[194 163  99 106  80 111  86 116  83 116 192 128 167 148 102  79 115  80
 125 190 186 110 118 137 154 145 135 170 184 122 101 123 128 173 182 132
  88 134]  Fipo
[155 125 116 122 110 135 121 118  96 131 149 141 129 182 130 124 143 145
 108 136 172 139 111 106 125 130 123 144 111 122 129 123 129 173 182 121
 129 129]  lebeb
[194 163  99 106  80 111  86 126  83 116 192 128 167 129 102  79 121  80
 125 190 186 110 118 137 154 145 135 170 184 122 114 123 128 173 182 132
  88 134]  litam
step +1: [145]
[146]
tail: [125 116 122 110 135]
[121 118  96 131 149 141 129 182 130 124 143 145 108 136 172 139 111 106
 125 130 123 144 111 122 129 123 129 173 182 121 129 129]
step -1: [136 172]
[135 171]

[197 156 195 221  95 134] -> nosa
[143 117 143 143 165 162] -> damiz
[143 117 143 143  61 162] -> famum
[ 65  98  47  37 115 154] -> tel
[ 65 175  47  37 115 154] -> geped
[126 123 139 123  61 193] -> funod
step -1: [95]
[94]
step -1: [123]
[122]
step -1: [ 65 175  47]
[ 64 174  46]

[191 134 102 111 113 163 113 123] : guri
[191 134 103 111 172 108 192  70] : noku
[152 201 211 221 102 128 157  93] : Dinog
[140  66  55  57 192  62 145 104] : kon
[152 200 211 221 102 190 153  98] : vur
[ 98  82 109 110 148 107 101 149] : kepe
[152 200 211 221 102 190 148  99] : tad
[191 134 103 111 143 129 123 127] : Fur
[153 199 211 220 106 185 149  94] : lif
tail: [55 57]
[192  62 145 104]
step -1: [102]
[101]
step -1: [152 200 211]
[151 199 210]
step +1: [66 55 57]
[67 56 58]
tail: [199 211]
[220 106 185 149  94]
step -1: [221]
[220]

[ 90 112  97 152 139  83  86 165 113 106 110 193 154  82 117 129 139 120
 168 110 143 133 118 154 126 141  92 175  97 167 116  88 160 235  57  75
  82  45 164 110 127 240  59 154 190] = timir
[109 144 143 150 131 102 128 143  99 127 132 147 156 136 136 115 168  94
 172 107 134 129 124 150 140 149 122 153  97 118 135 130 141 120 131 103
 140 137 139 143 161 150 127 101 117] = nedan
[110 123 116  65 151 149 151 115 134 103 148 164 142 120 150 126 107 177
 101 182  94 109 110 122 125 117 155 149 145  83 113 141 176 132  63 115
  81 113  90 141 126 117 139 124 115] = Rafod
[ 90 112  97 152 139  83  86 165 113 106 110 193 154  82 117 129 139 120
 168 110 143 133 118 154 126 141  92 175  97 167 116  88 158  74 133 104
 176 120 126 110 126 140 145  79 172] = difed
[129 109 104  92 147 162 160 117 125 103 137 176 140 118 142 118 104 172
 111 160 104 125 113 133 127 130 151 138 138  93 122 148 164 125  83 112
 102 122  93 156 143 132 135 137 115] = zerak
[ 90 112  97 152 139  83  86 165 113 106 110 193 154  82 117 129 139 120
 168 110 143 133 118 154 126 141  92 175  97 167 116  88 158  74 133 104
 176 120 126 110 126 160 128 108 190] = Zef
[130  65 115  79 116 157 171 106  69 118 143 208 183  97 143 143 146 139
  79 162  94 104 113 191 153 176 180 136 115   4 170 131 164 172  24 124
 137 113  89 141 126 117 113 137 139] = pide
step -1: [120]
[119]
tail: [124 150]
[140 149 122 153  97 118 135 130 141 120 131 103 140 137 139 143 161 150
 127 101 117]
step -1: [180 136 115   4]
[179 135 114   3]
tail: [113  89 141 126 117]
[113 137 139]
step +1: [160 104]
[161 105]
step +1: [139  83  86]
[140  84  87]
step +1: [126 107 177 101]
[127 108 178 102]

[ 74 146 106 107 156 140 127 124 141  78 107 145 132  77 135 117 112   3
 119 109 142 122  97  94 126 208] -> rebug
[ 74 146 106 107 156 140 127 124 141  78 107 145 132  77 135 117 112   3
 118 109 142 150 121 176 171 117] -> Pufu
[ 74 146 106 107 156 140 127 124 141  78 107 145 132  77 135 117 112   3
 119 109 142 122 106  86 161 160] -> zaki
[ 74 146 106 107 146 140 127 124 141  78 107 145 132  77 135 117 112   3
 119 130 142 150 121 176 171 117] -> pap
[188  74 154 134 120  79 120 124 140 140 155  98 113 144 169 132 110 222
 103 108 134 139 141 180 128  65] -> nila
asked: [ 74 146 106 107 146 140 127 124 141  78 107 145 132  77 135 117 112   3
 119 130 142 150 121 176 171 117]
pap
tail: [122  97  94]
[126 208]
step +1: [135]
[136]
tail: [142 122  97]
[ 94 126 208]

